Here is a tiny trained network, its code and every weight. The questions are about switching its units off for an input and a target symbol, where a switched-off unit gives its printed mean instead of its output.

import numpy as np


def w(rows, s, z=0):
    codes = np.array(rows[::2]) - 128.0
    scale = np.full(codes.shape[1], s)
    scale[-1] = z or s
    return codes * scale


def f(y):
    return np.maximum(y, 0)


def softmax(a):
    e = np.exp(a - a.max(-1, keepdims=True))
    return e / e.sum(-1, keepdims=True)


def log_softmax(a):
    a = a - a.max(-1, keepdims=True)
    return a - np.log(np.exp(a).sum(-1, keepdims=True))


def net(x, mask):
    ids = ['βγδεζηθμξπστ'.index(c) for c in x.split()]
    T = len(ids)
    res = E[ids] + P[:T]
    u = 0
    for l in range(2):
        q, k, v = (res @ M[l].T for M in (Q, K, V))
        z = softmax(np.where(np.tri(T) > 0, q @ k.T / 2**0.5, -1e9)) @ v
        res = res + np.where(mask[u], z, O[l][:, -1]) @ O[l][:, :-1]
        u += 1
        y = f(res @ A[l][:, :-1].T + A[l][:, -1])
        res = res + np.where(mask[u : u + 12], y, B[l][:, -1]) @ B[l][:, :-1]
        u += 12
    return log_softmax(res[-1] @ U[:, :-1].T + U[:, -1])


Q, K, V, O, A, B = {}, {}, {}, {}, {}, {}
E = w([
[56,107,48],'β',
[186,172,83],'γ',
[196,27,177],'δ',
[171,165,88],'ε',
[149,46,46],'ζ',
[87,189,164],'η',
[57,207,1],'θ',
[239,43,132],'μ',
[172,159,80],'ξ',
[124,37,170],'π',
[170,159,78],'σ',
[132,153,166],'τ',
],0.013)
P = w([
[171,213,254],'0',
[181,175,231],'1',
[195,155,203],'2',
[182,138,191],'3',
[182,117,166],'4',
[168,90,147],'5',
[177,81,123],'6',
[172,72,99],'7',
[172,53,80],'8',
[157,36,70],'9',
[168,15,49],'10',
[174,36,54],'11',
],0.0046)
Q[0] = w([
[166,65,196],'L0H0',
[43,137,253],'L0H0',
],0.033)
K[0] = w([
[113,70,187],'L0H0',
[170,198,251],'L0H0',
],0.033)
V[0] = w([
[169,33,170],'L0H0',
[2,46,70],'L0H0',
],0.0072)
O[0] = w([
[154,32,151,254],'L0H0',
[109,254,246,130],'L0H0',
],0.0072,0.0006)
A[0] = w([
[113,136,147,57],'L0N0',
[19,35,241,11],'L0N1',
[117,138,156,12],'L0N2',
[1,80,64,53],'L0N3',
[14,126,254,63],'L0N4',
[193,102,229,3],'L0N5',
[95,135,139,34],'L0N6',
[102,137,170,13],'L0N7',
[7,141,199,18],'L0N8',
[194,97,222,183],'L0N9',
[121,42,134,147],'L0N10',
[146,140,140,30],'L0N11',
],0.0082,0.0047)
B[0] = w([
[140,51,151,128],'L0N0',
[127,143,253,154],'L0N1',
[132,83,221,128],'L0N2',
[149,149,202,143],'L0N3',
[124,150,95,138],'L0N4',
[173,105,117,162],'L0N5',
[148,110,147,128],'L0N6',
[120,148,208,128],'L0N7',
[143,108,99,136],'L0N8',
[56,78,78,254],'L0N9',
[109,181,155,233],'L0N10',
[131,140,140,128],'L0N11',
],0.023,0.0045)
Q[1] = w([
[204,141,63],'L1H0',
[253,130,131],'L1H0',
],0.037)
K[1] = w([
[219,56,253],'L1H0',
[242,79,185],'L1H0',
],0.027)
V[1] = w([
[97,137,189],'L1H0',
[3,126,193],'L1H0',
],0.0052)
O[1] = w([
[190,116,255,149],'L1H0',
[240,88,248,252],'L1H0',
],0.0036,0.0031)
A[1] = w([
[195,243,98,3],'L1N0',
[98,110,185,34],'L1N1',
[208,1,118,54],'L1N2',
[51,189,125,17],'L1N3',
[132,148,129,42],'L1N4',
[68,73,117,78],'L1N5',
[243,104,129,97],'L1N6',
[126,126,124,71],'L1N7',
[121,119,116,43],'L1N8',
[73,143,74,193],'L1N9',
[171,69,94,200],'L1N10',
[178,100,17,30],'L1N11',
],0.0089,0.008)
B[1] = w([
[137,110,45,162],'L1N0',
[81,154,72,155],'L1N1',
[126,163,94,174],'L1N2',
[152,96,100,143],'L1N3',
[149,102,120,128],'L1N4',
[157,146,101,187],'L1N5',
[38,143,109,151],'L1N6',
[100,123,131,128],'L1N7',
[44,125,97,128],'L1N8',
[142,150,196,253],'L1N9',
[118,75,136,242],'L1N10',
[254,166,153,153],'L1N11',
],0.03,0.0062)
U = w([
[88,255,210,130],'β',
[161,161,139,55],'γ',
[91,94,57,150],'δ',
[137,143,128,83],'ε',
[90,29,193,254],'ζ',
[112,147,126,104],'η',
[130,235,60,198],'θ',
[161,73,72,84],'μ',
[139,152,137,108],'ξ',
[32,179,129,148],'π',
[140,152,129,90],'σ',
[113,142,126,82],'τ',
],0.01,0.0058)

Each question gives the input, a string of symbols that net reads in full, and the target symbol t.
The units are the heads (2 rows each of Q, K, V and O) and the neurons (one row each of A and B). Each row of codes is followed by its name. A weight is (code - 128) times the scale printed after its matrix; where a second scale follows, it is the last column's (O, A, B and U).
mask holds one flag per unit, layer by layer, with each layer's heads first. A switched-off unit (its flag False) gives its mean, the last column of its rows in O or B, instead of its output. The means were averaged over made-up inputs and are rounded, as every weight is.
A unit's drop is (log p(t) with every unit on - log p(t) with that unit switched off) / (log p(t) with every unit on - log p(t) with every unit switched off).
most important unit: the unit with the biggest drop
k most important neurons: the k neurons with the biggest drops, biggest first
top k neurons in layer l: the k neurons of layer l with the biggest drops, biggest first
input β δ δ γ μ τ π τ τ τ μ π, target π: most important unit => L1N1
input β μ μ γ γ θ σ, target θ: 2 most important neurons => [L0N9, L1N0]
input τ δ δ η ξ, target δ: 2 most important neurons => [L0N1, L0N9]
input ε τ ζ γ γ γ δ γ γ, target δ: top 4 neurons in layer 0 => [L0N1, L0N10, L0N9, L0N3]
input τ μ γ, target γ: top 3 neurons in layer 0 => [L0N1, L0N10, L0N3]
input τ τ ε γ π η τ ξ, target π: 3 most important neurons => [L0N1, L1N6, L0N9]
input ε τ θ η, target ζ: top 2 neurons in layer 1 => [L1N2, L1N5]
input δ ξ η γ, target δ: top 4 neurons in layer 1 => [L1N6, L1N9, L1N10, L1N2]
input ξ η δ τ γ τ τ θ γ σ, target θ: 3 most important neurons => [L0N9, L1N10, L1N0]
input τ τ η σ τ τ π ε σ, target π: 4 most important neurons => [L0N1, L1N6, L0N9, L1N2]
input π δ θ τ σ τ τ ζ γ γ β σ, target β: top 2 neurons in layer 0 => [L0N5, L0N10]
input γ γ τ δ ε, target δ: 2 most important neurons => [L0N1, L0N9]
input β ε θ γ γ θ π β ζ ε δ, target δ: top 2 neurons in layer 1 => [L1N1, L1N9]
input ξ τ η ζ γ τ σ, target ζ: most important unit => L0H0
input τ θ τ γ μ η η τ ζ π σ, target π: top 2 neurons in layer 0 => [L0N1, L0N10]
input θ π τ τ τ η ε σ τ γ, target π: 2 most important neurons => [L1N6, L0N1]
input ζ τ θ π τ τ η γ τ η τ μ, target μ: 3 most important neurons => [L0N9, L1N10, L0N5]
input τ ζ π γ τ γ μ η η ξ, target π: 3 most important neurons => [L1N6, L0N1, L0N9]
input τ γ μ β γ ε σ τ γ β μ γ, target β: 2 most important neurons => [L1N10, L0N10]
input ζ ζ ε θ ζ γ σ ξ, target ζ: most important unit => L0H0
input μ μ γ δ θ ζ τ γ σ θ β σ, target β: 2 most important neurons => [L1N10, L0N5]
input γ τ μ β η β γ, target β: 2 most important neurons => [L1N10, L1N0]
input τ τ τ γ τ ζ η τ γ, target ζ: top 2 neurons in layer 0 => [L0N10, L0N5]
